Each row has a hidden value; after the row comes its band, the name of the range that the value falls in. Each part has its own.
[  92  185    1 -125  -91   -6   47  -55   93  -89 -103  -87   26   40
  113  -27   -3   50   20  103  -20  124   14 -152   94  143   40   77
 -140  -55 -129  -82  112 -115 -133  -48  -28  -21   52  137 -146  -95
   -5   39  -58   52  153] : R
[ 116   -9   35 -147   21  178    0 -100  -67  -90  -64  -70  -48  118
  -17  -20 -274  273   72    3   -1  -55 -131  -52  -94   39    1  -33
    0  -40  -18  -61   15 -135   12   80  139  -20  141   95 -151  103
   18  -68 -164    5  143] : K
[  64   27  -99 -139   62   78    2  -18    7  -53   35  -58  -32   77
    2   17  -83  222   33   29  -44    0  -66 -107   29   62   64   41
  -58  -34   27    5  -48  -81  -95   17   72  -40  155   53  -47  -19
  -47  -48 -127 -106   91] : U
[ -61  -77  -37  -49   68  -27  -74  -20  -74   75    4 -154   99  -15
   10  -69   92 -170 -128 -104   53   21   -6 -183   43  -14  -51  -50
  257  -85   -4   89  -77   40  -12  351   45  113   37    9  115    3
    8   32 -196  -24  -15] : A
[ -82  -87   46 -131  -41  141   11    4 -126    2  -31  -90   65   94
    4   -8 -134   90  -93   -8   70 -131  -94 -317  -17   24  -35  -13
   54  -49 -112  -94   69  -82   33   12   83  -69   90  -85 -131  -17
  -37   -6 -387   70   -1] : K
[ 276  503  -40  -63 -222    5  242 -123  149   66 -173  241  156   40
  337   75   33  -46  237  337 -149  285   85 -150  215  190  120  -58
 -116 -303 -180 -293   18 -204  152 -436  108 -119    0   61 -410  261
   27  102  287  160  195] : Z
[   8  139  -38   79  -67 -143  -54   54   31  112 -219   36  125  -44
  216  -72  129 -420  -32   16  -70  150   86 -144  227   66   58  -73
   37 -142 -150  -14   81  -27  120   19    4  143  -41  -20  -65   45
  -17   43   51   15  -71] : Z
[-102  -56  -61 -102   -5   55   30   71  -87   52   44  -23   96   46
   11   22   37   45  -89   13   39  -61  -22 -330   69   27   13    7
   25  -83  -67  -58  -20  -35  -36  -51   51  -85  107 -123  -74  -51
  -72   12 -305   -8  -13] : U
[-163  -71 -107   -4   67  189   67   -8 -106   84   30   32   88    5
   -9  -51   12  -54  -85 -107  195   58  -33 -151    9   62   83 -108
   43 -186  -28 -173  -74  -15 -160  -49   31   18   80 -130  -60  -70
   44   62 -289  -62   34] : K
[  21  -89   44  -23   88  -58  -65  116  -34  -93   34  -45    6  101
 -127   17   52  225  -37   45  -21 -126  -31 -143   -3   -7  -32   84
 -192   30   18    7   85  -72  -17  -31  -49  -92   79   30   41  -39
 -125  -94 -180  -13   75] : C
[ -97 -206   22   18   22   26 -140  -40 -172  -62  -56  143   63  -12
  -28  -97  -44  -46   72  -10   29  -34  170  244 -191 -122 -120 -147
    4  -53   61  -18 -151  120    7   40  135  -48   98 -118  -20   90
   48  -68   90  -11   62] : R
[ 124   74  -17 -224  -66  127   78 -150  -25   -5  -29  -18   51   55
   38   20 -118  123   42   51    0   80  -36 -169  -23   87   20  -27
   78 -139  -76  -95  -48 -102  -42   77  153  -55  137   45 -209   99
   63   20 -106   29  165] : A
[  85  -90  -14 -247   37  165    7  -70  -57  -73   -4 -125  -60   86
 -124    3 -199  269  -41  -88   51  -20 -145 -198  -67   87   58   37
  -20  -31  -53  -26   35 -127 -164  184   97  -10  208   80 -138  -39
   27  -56 -318  -75  155] : U
[  38  294  -62 -110 -129  113  173 -102   74   -6  -52    7   97   58
  227   26    2   57   32  186  -16  109    6 -221  129  138   58   15
  -37 -157 -124 -204   -2 -119   11 -264   35 -123   32   51 -194   -8
   14  101  -72   94  106] : R
[  86  -54   -3   32  149   12 -160  -27   35 -123  -38   -5  -88  114
  -83   -1  -60  114  -29   16 -102  -97  -39  159  -36    8   37   51
 -201   42  111   26   55  -54  118    6  -10  -20   51   80  144    9
  -30 -137   22 -154   10] : A
[ -73   55   50   39  -85 -134  -20  -80  -74   41    9   83  258  -42
  156  -51  258 -221   39  185  -12   53  267   25  -32 -110 -225 -111
  209 -153   19  -33 -200  142  144   24   74 -107  -68  -72   53  161
   19   88  192  195   59] : R
[ 177  308  -82  -85 -131  -99   40  -45  137 -120 -137  104   21   -2
  250  -27    8   71  263  250 -171  231  171  106  110  106   49   28
 -239  -72  -67  -50  -28  -66 -127 -235   54  -65   94  130 -229   25
  -32    3  336   18  207] : M
[ -11  -53    2  -49   67  143  -21  -16   -9  -95   18   21  -33  142
  -90   49  -78  208  -91   47    7 -134  -80  -79  -34   61   61   71
 -242  -10   13 -143   98 -103   46 -203  -17 -150   76  -33   -5  -72
  -34  -74 -220  -78   23] : A
[ -20   -1  -25   27   11  139   16 -123  -72  -51  -93  171   38    2
   13  -59  -29  -11   31   -1   53   68   84  191 -105   -8   13 -134
  -51 -150    9 -169 -116   12   52 -130   75  -61   68   10  -68   81
  133   -9   67  -22  122] : M
[ 177  -17   23 -190   85  185  -23 -133   66 -150  -52 -121 -146  157
 -179   55 -190  285 -147  -63  -15  -64 -209 -108  -43  148  135  134
 -208   14  -31  -80  179 -201    5   70  -13  -44  136  193  -23  -80
   63  -98 -278 -142  121] : U
[ -85   -9   28  -28  -18  -27  -90    1  -66  -23  -84 -175   68   30
  123  -89  -15  -88  -72    3  -18  -78    3 -144   40  -43 -115  -19
  163    9  -51   76   -2   19   99  183   38   43   10   45   64  -19
  -42    5 -170   70  -45] : R
[ 204  117   78  -69   27  -45    7  -38   67  -37  -87 -112   15   94
  -40   31   37   75  -83   36  -65    6 -109 -225   89   87   24   73
  -33  -65  -72  -21  145 -169  145  122  -34   13   14  211   -2   78
   -8  -28 -126   40  110] : U
[-102   28  -78 -150  -58  182   99  -86  -40  -34   21   -7   67   23
   55  -23  -35   87  -30   28  123   70   24 -149  -19   95   38   -9
  -42 -118  -77 -176  -53  -29 -215 -122   46 -104  117  -53 -153 -132
   49   71 -218    4  120] : R
[ -19   70   46   93   39  -70   43  139  -28   51  -20  -58  131   63
   38  -24  140   -3  -32   59   56  -23  -47 -300  135   35  -23   -9
  -32 -112  -63  -84  105 -105   40  -66  -76    9  -44    7   -9   29
 -127   29 -208  121   40] : A
[ -68  -50   74   79   41   58   -3   42  -87  -37  -19   49   82   87
  -32  -27   17   78  -19   56   80  -94    0  -62  -46  -13  -51  -45
 -120  -81   -8 -158   58  -54   65 -167  -22  -91   -6  -57  -21   29
  -45  -22 -152   82   55] : Z
[  71  -26   50  -80   -6   20 -154 -165   34 -147 -192  -68  -69   31
  -19  -61  -67 -103 -142  -56  -74   -1   25  130  -57   29   -3   37
  -60   35  -49   27   81  -10  136  180    5   28   46  175   77  -54
  131  -67    1  -78   33] : M
[ -84   12  -36    1  -86 -159 -164  105  -53   62 -165  -45  101   -7
  255  -75    5 -304    2   64 -157  -39  103 -157  167  -43  -63  -41
  109    7 -101  134   16   48  163   82  100   73   23 -111  -29   27
 -123  -24   -6   16 -175] : Z
[ 190  -83   -7  -29  151 -183 -358 -151  125 -185  -47   19 -125   86
 -107   56   87  -54 -131   73 -358 -136  122  384  -61  -89  -41  142
 -138  158  207  252  -45   91  394  211   18  -78   41  161  402   63
   33 -217  339 -278  -91] : C
[ -83  102   62  146  -33 -128    7  112  -57  104  -75  -21  213   21
  174  -54  193 -219  -31  108    9  -23   54 -256  156  -33 -107  -77
  117 -134  -81  -58   38  -19  202  -55  -30   14 -113  -53   20  103
 -108   66  -91  193  -51] : Z
[ -10   10   17   85   88   83   20   53  -25  -90  -65    6  -10   67
  -43  -75  -38  150   36  -18  111   20  -53   15  -15   62   50  -30
 -228  -72  -11 -150   94 -108 -125 -141  -72   13   40   73  -55  -55
  -26  -30 -138    3  147] : R
[ 167  249  -71   50  -17 -217  -75  -90  186 -149  -75  146   35  -34
  162  -42  218  -70  203  247 -185  249  292  378   50   42   -6   36
 -264  -56   87   12  -97   53  -73 -148  -37  -55   -2  158   47   23
   10  -11  557  -48  191] : M
[  66  169   66  -46  -57   -7  132   -2   35  -30  -28  -68  120   52
   50  -21   95   94   30  114   98  114   -8 -255   73  123  -12   28
  -95 -143 -118 -173  112 -140 -147  -84  -68  -41   -9   98 -151  -22
  -35   85 -142  172  215] : Z
[  85  -49   37  -68  -19  -59  -37 -157  -13  -35   42  219  141   -7
  -92   36  198  -64   24  131   -7  115  239  160 -138   -8  -71  -36
  -86 -164   57 -118 -121   68   -8  -28   67 -167   44  -71  -23  123
  103    2  240   11  183] : A
[ 315  292  -47  -45  -72 -175 -137 -177  227 -104 -164  175  -15   59
  216   66   38 -124  151  304 -385  136  194  293  105   72   55   75
 -225  -29   42   32    0  -36  288 -153   87  -91    9  119  -10  175
   15  -86  571 -107   34] : K
[  67   87    2  -53   -8  -29   88  -55  -28   58   48   46  169   13
   16   25  178   10   11  100   22   84   65 -168   24   11  -55  -49
  110 -196   -9  -88 -113  -28   39   23   53  -81   27   20  -43  147
   15   60  -12   98  150] : U
[ 121  -78   -7  -86  115   -5   37  -62  -47   -9   50   19   60  -27
 -215  -32  142   97    5 -106  134  182   27  -17  -89   43   16  -56
   12 -180   31  -46  -98  -32 -253  252   10   45  125  118  -26   61
   94    6  -49  -40  300] : C
[ -41  -83  -89  -50   45   10 -187 -133  -18 -140  -10   71  -25    5
   50  -60  -33   -6   61   64 -109   -3  190  365 -133  -73  -64  -26
  -55   36  143   79 -197  144   -6   41  112  -76  110  -18  117  -17
   48  -81  233 -153   23] : R
[ -99  -88  -89  -46   42  169   64 -122 -149   60  155  239  157   27
  -29   54   79   80   15   89   53  -36  124   48 -144  -86  -58 -144
  118 -210  123 -169 -324   91  103 -171  176 -233  104 -203  -12  175
   74   16    5  -23   64] : U
[ 165  223   37  -45  -73 -182    3  -64  143   52  -93    3  132   39
   83   95  293 -236 -188  156 -177   56   60 -278  218   81   16  106
    6 -116 -115  -29  104  -79  339   -8  -63  -77  -75  114   72   79
   11   36   41   50  -20] : C
[ 125  -90  -29   99  140 -210 -264  -44   56  -78  -40  209   -3    7
  -91   10  195 -161   13   73 -210   24  222  401  -50  -76  -12    2
 -196  -10  184  108  -89  107  190   44   16  -38   25    3  235  121
   17 -149  422 -207    1] : U
[ -57 -134   27 -163  -39   67   15  -10 -113  -63   92   59   99   58
  -85   19   -7  204   36   93   82  -41   86 -123 -129    3  -77    8
 -108  -67  -17 -119  -45   -3 -189  -87   84 -194  140 -145 -157  -27
  -35  -12 -155   56  154] : A
[  72 -113   40  -65    8  -29 -290 -123   -2 -172 -187   11 -103   69
   14  -45 -173  -70  -33   22 -215 -118   82  288 -103  -56  -48   27
 -112  123   39  124   37   44  244  130  106  -18   84   54   89   30
   45 -171  159 -140  -67] : R
[ -71 -107  167  177  115  -39  -20  166 -100 -116  -79  -98   41   50
 -156 -142   78  131  -32  -81  216  -50  -50  -66  -58   -9  -83  -30
 -202  -30  -41 -107  189  -89 -149    9 -184   63  -36  126   32  -85
  -70  -27 -266  147  186] : M
[  30    0  115  170  174  -47  -23   23   39 -208   -4  -77  -13   53
 -184 -109  173  201  -14  -11  162   42   12  179  -96   28  -52   42
 -300  -23   84 -102  110  -60 -192  -12 -241   11  -56  260  177 -118
    2  -24  -30   52  276] : M

Part 2:
[-330  -88 -392   81   37 -314  261   60  214  247 -151 -407  309 -115
   40  124 -308  366 -117  234  -90   43 -191  160   80   83 -354  227
  -75 -535 -380  278  257  276 -367 -203  -76 -294 -144 -309 -287  207
  142  216  326 -232  -97] : D
[-104  321  220 -163 -169  114   52 -243   53 -541  241  -43  170   72
  -91 -275  -77  -45    3  218  150 -153 -170 -176  139 -158  260 -323
 -356  211 -132   15   23 -258  176 -253   13  468  -12   79  357 -347
  232   86   93 -222  -82] : W
[ 373  282  178  -85  -38 -420  210 -107 -102  -93  106   40   71 -291
  -95 -308  553 -321 -458  -58   93 -330  -67 -158  235   95  189 -240
 -374  310   28  -34  257  140 -203  -80  323  156    7   77  399   36
  183 -235 -263   72  171] : W
[ 106  405  168 -276 -320  -46  158 -264 -113 -482  369   52  274   92
 -102 -358  145 -195 -106  192  131 -337 -203 -184  229 -230  111 -311
 -588  332  -26  -89   23 -277  103 -414 -100  648   49   38  495 -189
  217  -25   56 -322   29] : D
[ -42  299  280 -136  -65  112   88 -129   46 -478  103 -185   71   34
 -180 -175   54   16   16   73  218   56 -133  -78  271  -99  376 -227
 -347   39  -65  168   55  -88  129 -180  246  200  100   71  300 -266
  190 -115   12 -171  -49] : E
[ 370  143  142  -78 -173   80  625  395 -218   59  182  -68  -41 -297
 -319 -314  680 -184 -190 -409  270  -91 -129   76  271 -206  -67  -91
 -432  223  363 -175 -149   84   67 -339  357  343  254  -17  446  302
 -298 -405 -115 -265    5] : J
[ 174   35   18 -129  -93 -223 -125  -40   96  186 -196  185  237  -39
  -88  -16   55  -70   29  180 -131  205  116  -48 -100  171 -161  148
  -35 -100  134   33  100  -79 -173  178 -128 -311 -130  -45 -128  249
 -125  -36  156 -114  142] : V
[ -68  -31 -188  236  -43 -232  -44 -178   38 -248 -111   33  -74   98
  132  204 -261  -17  -46  256   84 -112   32  -46   18  125   97  164
  191 -133 -123  479  249  -12 -573    4   42 -400 -172 -129 -169 -165
 -350  -51   67 -122   -6] : E
[-323  -68 -243  155  125 -271  343   17  153   87 -211 -522  110  -95
   -5   31 -341  462  -84  132  -44   10 -271  205  117  -40 -326  157
 -132 -575 -440  302  199  206 -201 -187   20 -300   60 -183 -267  255
  144  298  256 -152  -98] : E
[-197 -280 -272   82  153 -176  155 -144  125 -255    7 -641  160  114
  156   19 -247  416  -56    3   67 -320 -366  242   51 -172 -415  191
 -300 -624 -555  -25   99  172 -224 -214  121 -234  108  -91 -258  269
  232  295  198   33  167] : W
[  25  -38 -192  -74  -10 -367   38 -120  111   51 -148 -128  264  -46
   55   78  -62   97  -36  152  -48  -43   -8   59  -12  108 -233  199
  -99 -354 -130  203  216    8 -327  -70  -75 -344  -99 -219 -143  153
  -53    1  104 -117   99] : V
[ 406  -57  240  -56 -129  -16 -412 -148   45 -129  -48  602  -35  139
    5  -49  158 -407  147  140    6   77  298 -232 -312  202   45   48
  237  327  405 -177  -23 -320 -212  451   11 -354 -191  173  -62   22
 -465 -160   54   50  259] : W
[ 211   63  270  -90  176 -337  240  209  155  414 -254   80 -142 -192
  -94  -96    7  -30   86  181 -143  338  273  -19 -335  211 -211 -135
  267    3  240  -37  169 -259  168  348 -138 -533  123   96  -94  189
 -233  115  166   -1 -134] : E
[ 145   82  136   37  -26  111  178   93  -67 -214  260 -100  -21   93
  -99 -109  345 -253 -140 -107  188  -31  -55 -179  172  -18  323 -131
 -242  209   20  -62  120  225 -210 -106  365   73   20  146  228 -104
   77 -294   55  -15   63] : W
[ 139   71  134 -114   70   79   44  233   47  -41   62 -320   73   -1
 -218  156  319 -103 -180   31  188  347   35   14  281  126  504  -55
 -266  -97   50  175  211  365 -163   31  426 -163   73  139  156  -76
  133 -452  -23  -47   98] : V
[ 121   68  164   83  -10 -235  -93   -7  190  304 -330  543  -36 -278
  -81 -109  -27 -200   32  199 -170  240  300 -234 -343  344  -44  -20
  435  227  279   95  139 -229 -144  415  -61 -397 -289    4 -109   52
 -392   81   72  -14  -67] : P
[-241  153  238  -65   85  217  -95 -169  120 -492  167 -314   45  379
 -146  217 -182   -2   70  307  216  364   -1 -197  287   51  771 -195
 -221 -127 -200  474  350  161 -134 -100  369 -119   65  181  157 -534
  325 -268  133 -133  -14] : L
[  97  312  141 -149 -101 -267  200 -257 -126 -297  316  -55  137  140
  -94  -86  158 -261 -281  270  109 -198  -79 -253  302  -27  378 -307
 -480  218 -104  232  402   42 -217 -330  143  269   97  111  432 -251
  289 -217  -48 -188   99] : V
[ 106  482  187  -96  -16 -126 -150 -157   -6 -465  -31 -268  113   67
  -24 -128   62 -155 -166  219  -16   48  -31 -179  188   51  612 -202
 -331   69 -283  223  211   -4  -33   59 -101   77  -63  185  185 -334
  406  -70    8   93  -55] : E
[ 266 -173   51 -191   37 -148  -19  -96   60 -152  171   61   47  311
  159  130   50 -210  238  126   99  -42  249  -97 -297   71 -115   34
   88  -59  170  -90  167 -291 -209   47  -55 -456   32  -20  -26 -111
 -304 -192  153  -35  142] : D
[ 275  354  103 -107 -164  126  298  323 -163 -151   25 -267   50 -151
 -200 -273  358 -122 -122 -150   67   51  -95   52  155 -196  189  -99
 -422  112   61  -80 -170  -61  209 -145 -143  352  128   95  288   87
  -55 -166   30 -143 -144] : L
[ 198 -225   89 -190  107  -94   33   56   30  -22   92 -285    6  262
  -31  137  -63   70   26  239   44   93    5  167 -116  -78 -199  -12
 -215 -271    1 -155  100  -94   41  103   -9 -311  321  243  -88  270
  -56   17  170  -54  258] : V
[ 269  278  167   91 -104    8  532  205 -238 -127  220  -61 -133  -44
 -147 -362  500 -300 -144 -306  134 -154 -106 -188  183 -160  133 -165
 -320  346  104 -115   19   96  -85 -261  191  243  141   85  339   61
  -53 -247   50  -79  -92] : E
[ 197  438  118  -33 -222  -10  227  -51 -183 -379  181  -23   88  -60
  -33 -504  221 -258 -167  -40  -34 -366 -181 -220   25 -241  111 -262
 -434  399 -140 -227  -91 -237  143 -220 -289  612  -24  141  365  -63
  140  131   65  -48 -119] : P
[ -84 -103   87  115  252 -256  326  242  222  445 -206  -14 -209 -206
  -43   75 -272   73   -7  300 -119  289  226  -29 -369  221 -138 -155
  423  -63   53  150  289 -124   16  254  -57 -492   37   78 -145   39
 -283  229  188  -45 -240] : P
[ 244  -77  432 -312  161   -9  154  430  152  642  -96   34  -69   65
 -317   14  -33  -12  164  380 -206  751  302   44 -384  111 -213 -225
   65   -4  404 -312   70 -236  499  464 -215 -405  358  429  -88  417
 -114  109  377 -133   14] : V
[ 225  161    8  -96  -79  451  -23  608   42 -128  -53 -443   92 -113
 -126  -52  304  -46   12 -159  103  363    7  187    7  -64  320   75
 -164  -62   61 -222 -332   90  196  172 -126   79  -68  115   10    4
 -106 -224  178   -7 -184] : B
[-145 -194 -151  -52  139 -220  229   46  197  115    2 -388  154   63
   67  106 -233  265   33  205   -5   33  -77  139  -95   19 -344   70
  -51 -432 -230   29  207   53 -134  -85  -22 -369   67 -105 -204  150
   74  175  298 -120   -2] : B
[-156 -202  -58  -78  224 -145  302   74  230  143  -25 -485  167   56
   47  -61 -181  336  143   30  -68   71 -124  119 -186  -50 -469   49
 -109 -491 -292 -176  118   28   72  -70  -34 -360  132  -63 -234  264
  231  303  376   -6  -22] : W
[ 108  313   68 -231 -214  301   -3  197   10 -386  124 -315  250    1
 -101 -221  142  -26   17   29  103   56 -139   65  101 -197  213  -97
 -415   46  -62 -200 -255 -149  275 -110 -230  423  -29   68  209 -116
  121  -39  178 -167 -130] : B
[ 257 -193  261   20  221 -178   44   51   71   13    3  160 -386   93
   59  155 -129 -216   49  310   55   75  353  -86 -446  151   70 -227
  390  152  237   20  241 -369  -19  373   27 -512  172  310   -4 -126
 -519    0  -13   85   31] : P
[ 355  -89  330 -182  116 -202   -1  330  126  501 -119  196 -180  -93
 -190   82    5 -137  -94  474 -106  449  324   77 -337  234 -100 -223
  227  163  422 -191  131 -213  210  578  -97 -436  205  402  -65  283
 -322   40  130  -58   86] : B
[ 249  494   84 -304 -151 -432  -91 -245  -31 -321   38 -162  339 -187
  -36 -216  203 -163 -426  334  -18 -266 -114  -51  256   43  308 -258
 -548  124 -209  101  223  -81  -16  -83 -171  343  -60   71  362 -147
  416  -34 -171  -41   96] : D
[ 185  222   98  -79 -277  306  514  291 -241 -221  329 -112    7   44
 -226 -295  338 -170    5 -203  208  -91 -168  -27  176 -365   19 -135
 -466  260  192 -179 -222 -123  161 -436  -13  554  214   54  409   71
 -217 -213  140 -365 -128] : J
[ 165  -21   79   42  -43  744  201  777    5  -80  100 -381 -107   18
 -189  -55  359  -82  190 -379  219  451   24  122  -53 -158  264   78
  -40   31  219 -340 -419  139  208   93  109   49   34  155   14   31
 -315 -314  297  -59 -237] : W
[   9  121  147   12  111   21  165   77  -10 -180  118 -313  -55  148
 -145  154  134 -121 -132   94  172  248   35 -126  259   78  590 -136
 -205  -57  -77  363  351  289 -235  -89  377 -173  116  148  181 -261
  143 -372   16  -55   -5] : L
[  77 -167  277   -1  150   21   71  319  144  403  -89   27 -217   28
 -210   49 -194   42  -27  404 -111  464  131   61 -282   95 -128 -184
  173   45  188 -186   72  -73  218  466  -17 -341  220  440 -169  323
 -171  223  295  -65   33] : W
[ 223  -77  -48   16  -98 -141 -164  -38  -20  -59   11  267  -40  223
   61  272  -56 -289   23  326   37   86  271 -117 -157  172  138  109
  191   72  218  235  214 -145 -452  169  -88 -403 -115   44  -79 -102
 -499 -251   86 -143  120] : V
[-172  -86  145   50  194  358  -82  112  188 -307  179 -388  -13  312
  -85  268   23  -42   69   53  257  416   44 -144  166  135  684  -58
  -33 -158 -143  220  260  409 -260   55  567 -333  -36  170   -2 -409
  232 -364  186   46   13] : W
[ -51   96  182  -51   67 -183  165  285  191  622 -413  -46   61 -288
 -356 -108 -180  265  -91  342 -278  597    0  133  -69  140 -262  -49
  -17 -190   71   44   75   30  270  338 -148 -269  124  177 -208  536
   58  319  293 -189  -75] : L
[  88  -60  -84  -47 -156  -18 -245 -174   35 -173  -25  103  237  262
   15   70  -47  -77  119  147  -19   54   11  -79  -33   36  -70  242
 -120 -149   -6   48   46  -41 -343   39  -75 -238 -151  -35 -165  120
 -122  -84  225 -127  223] : V
[ -30  -71  -41  -50  212 -356  362  110  118  209 -167 -426    4  -70
   -8   61 -197  265  -18  183  -68  111   -6  178 -117   15 -285   -3
  -47 -440 -177  162  243  -54   25  -20 -113 -424  226  -30 -143  211
  -15  181  166  -76  -78] : L
[ 216  152   51  -44 -100  209  278  340 -159 -102  243 -245   14  135
 -149  -35  343 -244  -89  -84  131  135  -14  -69  151 -119  310  -68
 -333  132   85  -52   16  158  -81 -169   57  164  109  147  230  -23
  -45 -352  148 -147  -50] : V
[ -69 -125 -418   39  113 -564  260 -134  143  -55  -10 -335  181  -46
  335  195 -162  101  -78  146   50 -361   21   61 -103  142 -261  175
  101 -423 -323  327  403   14 -567 -252  -90 -487 -168 -422 -151 -155
 -121    7   77  -55  -76] : B
[  94  456  117 -245 -304  122  213   60  -96 -346   95 -159  233 -120
 -210 -330  118  -21  -50   74   85  -60 -188   28  206 -270  132 -190
 -538  130    0   -7 -185 -293  328 -321 -265  625   80    5  398  -65
   42   -3   56 -348 -163] : J
[ 226  265   95 -152 -309  131  468  181 -180 -175  344   10  135  -78
 -185 -392  433 -215  -76 -179  191 -225 -176  -66  187 -273  -79 -170
 -476  342  203 -268 -173 -120  106 -429   22  581   99  -35  451   73
 -104 -189   95 -340  -71] : D
[ 195 -160   36   35   -6  -60 -217 -290   44 -402   43  184  -11  252
  188  -10    3 -202  196  -12   84 -225  116 -178 -268   41  -46  115
  113    3   16  -70   58 -258 -318  120   52 -358 -127   14  -97  -94
 -303  -56   64  113  207] : P
[-166  203  141 -155  -52    8  -64 -298   64 -477  349 -167  195  374
  -47  104 -144 -117  -71  439  163   34  -64 -250  266   15  551 -268
 -346   59 -221  292  387   70 -206 -234  184  131   -5  133  263 -495
  403 -163  149 -205   54] : D
[ 253 -137  -85  -69 -115 -155 -297 -339   24 -417   83  146  184  256
  202   22  101 -191  101   23  107 -304   38  -93 -107   48 -118  219
  -64  -74    0  -74   57 -151 -453   38   45 -311 -176  -95  -97  -10
 -204 -152   53   37  327] : B
